Below are the code and all the weights of a small trained network. Each question names an input and a target symbol and asks about switching units off, where a switched-off unit gives its printed mean instead of its output.

import numpy as np


def w(rows, s, z=0):
    codes = np.array(rows[::2]) - 128.0
    scale = np.full(codes.shape[1], s)
    scale[-1] = z or s
    return codes * scale


def norm(h):
    return h / np.sqrt((h * h).mean(-1, keepdims=True) + 1e-5)


def f(y):
    return np.maximum(y, 0)


def softmax(a):
    e = np.exp(a - a.max(-1, keepdims=True))
    return e / e.sum(-1, keepdims=True)


def log_softmax(a):
    a = a - a.max(-1, keepdims=True)
    return a - np.log(np.exp(a).sum(-1, keepdims=True))


def net(x, mask):
    ids = ['ΔΠαβζηθξστ'.index(c) for c in x.split()]
    T = len(ids)
    res = E[ids] + P[:T]
    u = 0
    for l in range(2):
        q, k, v = (norm(res) @ M[l].T for M in (Q, K, V))
        z = softmax(np.where(np.tri(T) > 0, q @ k.T / 4**0.5, -1e9)) @ v
        res = res + np.where(mask[u], z, O[l][:, -1]) @ O[l][:, :-1]
        u += 1
        y = f(norm(res) @ A[l][:, :-1].T + A[l][:, -1])
        res = res + np.where(mask[u : u + 12], y, B[l][:, -1]) @ B[l][:, :-1]
        u += 12
    return log_softmax(norm(res)[-1] @ U[:, :-1].T + U[:, -1])


Q, K, V, O, A, B = {}, {}, {}, {}, {}, {}
E = w([
[76,3,191],'Δ',
[109,197,110],'Π',
[172,48,114],'α',
[97,172,105],'β',
[132,150,139],'ζ',
[105,195,110],'η',
[148,116,127],'θ',
[70,127,67],'ξ',
[124,16,51],'σ',
[208,18,124],'τ',
],0.02)
P = w([
[186,162,207],'0',
[195,138,191],'1',
[213,172,2],'2',
[161,128,98],'3',
[138,130,152],'4',
[196,154,7],'5',
[118,108,157],'6',
[137,109,149],'7',
[217,131,34],'8',
[57,116,122],'9',
[124,119,141],'10',
[152,144,6],'11',
[86,104,138],'12',
[162,72,160],'13',
],0.015)
Q[0] = w([
[222,187,91],'0.h1',
[167,127,227],'0.h1',
[19,118,105],'0.h1',
[2,34,178],'0.h1',
],0.0074)
K[0] = w([
[91,33,190],'0.h1',
[254,167,90],'0.h1',
[67,213,157],'0.h1',
[186,247,28],'0.h1',
],0.0064)
V[0] = w([
[138,165,129],'0.h1',
[139,122,131],'0.h1',
[165,187,120],'0.h1',
[252,175,65],'0.h1',
],0.012)
O[0] = w([
[173,56,152,115],'0.h1',
[108,163,111,140],'0.h1',
[163,14,134,133],'0.h1',
[1,84,48,254],'0.h1',
],0.0097,0.0053)
A[0] = w([
[73,217,214,92],'0.n1',
[139,92,37,134],'0.n2',
[231,142,110,107],'0.n3',
[136,136,145,2],'0.n4',
[78,115,211,133],'0.n5',
[103,84,124,194],'0.n6',
[207,169,49,144],'0.n7',
[168,97,215,66],'0.n8',
[135,145,102,78],'0.n9',
[97,126,166,120],'0.n10',
[153,117,182,48],'0.n11',
[217,144,5,146],'0.n12',
],0.014,0.0058)
B[0] = w([
[19,161,162,146],'0.n1',
[123,209,160,246],'0.n2',
[95,191,147,149],'0.n3',
[129,75,178,128],'0.n4',
[96,48,88,144],'0.n5',
[69,110,147,215],'0.n6',
[87,129,48,183],'0.n7',
[195,157,147,140],'0.n8',
[118,124,160,135],'0.n9',
[111,92,112,136],'0.n10',
[170,140,124,132],'0.n11',
[75,3,78,228],'0.n12',
],0.025,0.011)
Q[1] = w([
[117,45,252],'1.h1',
[105,135,186],'1.h1',
[156,77,120],'1.h1',
[124,140,209],'1.h1',
],0.024)
K[1] = w([
[6,51,117],'1.h1',
[69,124,95],'1.h1',
[146,96,175],'1.h1',
[58,126,127],'1.h1',
],0.024)
V[1] = w([
[71,4,119],'1.h1',
[187,182,201],'1.h1',
[224,31,165],'1.h1',
[59,134,218],'1.h1',
],0.016)
O[1] = w([
[13,94,205,250],'1.h1',
[201,207,139,45],'1.h1',
[149,126,254,113],'1.h1',
[68,227,143,172],'1.h1',
],0.017,0.016)
A[1] = w([
[90,70,120,140],'1.n1',
[97,109,163,110],'1.n2',
[139,155,142,114],'1.n3',
[176,103,207,58],'1.n4',
[120,122,102,11],'1.n5',
[128,136,95,27],'1.n6',
[106,143,69,176],'1.n7',
[137,175,117,252],'1.n8',
[106,125,234,121],'1.n9',
[171,7,87,158],'1.n10',
[122,122,94,57],'1.n11',
[42,146,160,129],'1.n12',
],0.022,0.0042)
B[1] = w([
[181,121,132,220],'1.n1',
[138,162,145,184],'1.n2',
[162,168,138,129],'1.n3',
[32,110,193,136],'1.n4',
[117,81,135,130],'1.n5',
[94,107,135,130],'1.n6',
[114,147,200,170],'1.n7',
[145,207,123,136],'1.n8',
[130,4,75,175],'1.n9',
[172,240,80,152],'1.n10',
[104,93,136,134],'1.n11',
[215,152,174,251],'1.n12',
],0.034,0.02)
U = w([
[169,83,142,76],'Δ',
[95,86,159,104],'Π',
[118,161,131,169],'α',
[147,168,121,255],'β',
[160,92,148,60],'ζ',
[185,193,190,46],'η',
[253,155,146,129],'θ',
[62,66,33,248],'ξ',
[195,116,158,109],'σ',
[13,123,161,101],'τ',
],0.016,0.0055)

Each question gives the input, a string of symbols that net reads in full, and the target symbol t.
The units are the heads (4 rows each of Q, K, V and O) and the neurons (one row each of A and B). Each row of codes is followed by its name. A weight is (code - 128) times the scale printed after its matrix; where a second scale follows, it is the last column's (O, A, B and U).
mask holds one flag per unit, layer by layer, with each layer's heads first. A switched-off unit (its flag False) gives its mean, the last column of its rows in O or B, instead of its output. The means were averaged over made-up inputs and are rounded, as every weight is.
A unit's drop is (log p(t) with every unit on - log p(t) with that unit switched off) / (log p(t) with every unit on - log p(t) with every unit switched off).
The circuit of an input: a set's keep is (log p(t) with only the set's units on - log p(t) with every unit switched off) / (log p(t) with every unit on - log p(t) with every unit switched off). Starting from the 12 units with the biggest drops (on a tie, the unit counted first), units are removed one at a time, each time the one whose removal leaves the highest keep (on an exact tie, the one counted first), for as long as the keep stays at least 0.8.
circuit, biggest first: the units of the circuit, biggest drop first
unit that matters most: the unit with the biggest drop
top k neurons: the k neurons with the biggest drops, biggest first
top k neurons in layer l: the k neurons of layer l with the biggest drops, biggest first
input ξ η σ θ, target θ: circuit, biggest first : [0.h1 1.h1 0.n12]
input σ ζ β σ σ ζ σ β σ α ζ ζ, target ξ: unit that matters most : 1.h1
input ζ β Δ Δ σ σ τ ζ Π, target θ: circuit, biggest first : [0.h1 1.h1]
input σ σ σ η, target τ: top 2 neurons : [0.n12 0.n1]
input ζ ζ β ξ τ ζ, target θ: circuit, biggest first : [0.h1 1.h1 0.n8 0.n12]
input ζ ξ Π β α σ σ β Π Π α β, target θ: top 2 neurons in layer 0 : [0.n8 0.n12]
input α ξ σ τ ζ ζ ζ σ ξ, target τ: top 3 neurons : [0.n12 0.n8 0.n2]
input σ σ σ σ, target τ: circuit, biggest first : [1.n9 1.h1 0.n2]
input τ ξ α σ τ τ, target η: top 3 neurons in layer 0 : [0.n8 0.n7 0.n12]
input σ θ Π σ, target τ: circuit, biggest first : [1.n9 1.h1]
input σ α θ τ, target τ: top 3 neurons : [0.n12 1.n9 0.n2]
input τ τ β σ ζ σ σ ζ ξ, target η: top 4 neurons in layer 0 : [0.n8 0.n7 0.n12 0.n2]
input α ζ Π Π σ ζ, target τ: top 2 neurons in layer 1 : [1.n7 1.n10]
input ζ ξ ξ α θ τ, target θ: unit that matters most : 0.h1
input ξ ξ ξ α σ η ζ ζ σ ζ η β, target β: top 2 neurons in layer 0 : [0.n12 0.n8]
input σ τ τ α σ σ τ τ σ σ τ α, target ξ: top 2 neurons in layer 0 : [0.n3 0.n7]
input ξ ζ η σ η σ σ Π η, target β: top 3 neurons in layer 1 : [1.n12 1.n1 1.n9]
input α σ τ Π σ τ σ Π α σ σ θ, target τ: top 3 neurons : [0.n12 0.n8 0.n1]
input ζ ζ Π η β ζ ζ σ θ, target θ: top 3 neurons : [0.n8 0.n2 0.n12]
input σ η σ Π σ σ ξ ζ σ τ σ ξ, target ξ: circuit, biggest first : [1.h1]
input ξ θ η, target β: top 3 neurons : [0.n12 0.n8 1.n12]
input α ζ ξ Π ξ σ β ξ τ, target τ: top 4 neurons in layer 0 : [0.n12 0.n8 0.n6 0.n7]
input ζ ζ α β θ ζ ζ σ ζ ζ ζ ζ, target θ: top 2 neurons : [0.n8 0.n2]
input σ ξ τ α, target τ: top 4 neurons : [0.n12 1.n9 0.n2 1.n10]
input ζ σ ζ Δ Δ β, target θ: top 2 neurons : [0.n8 0.n7]
input σ ζ α σ Δ ξ σ Π ζ Π σ Π, target ξ: top 3 neurons in layer 0 : [0.n7 0.n2 0.n6]
input ξ Π σ Δ σ Π τ σ θ, target β: top 3 neurons : [0.n12 1.n12 0.n8]
input τ θ β η Π α, target η: top neuron in layer 0 : [0.n7]
input σ ζ ζ ζ, target τ: top 2 neurons in layer 1 : [1.n9 1.n7]
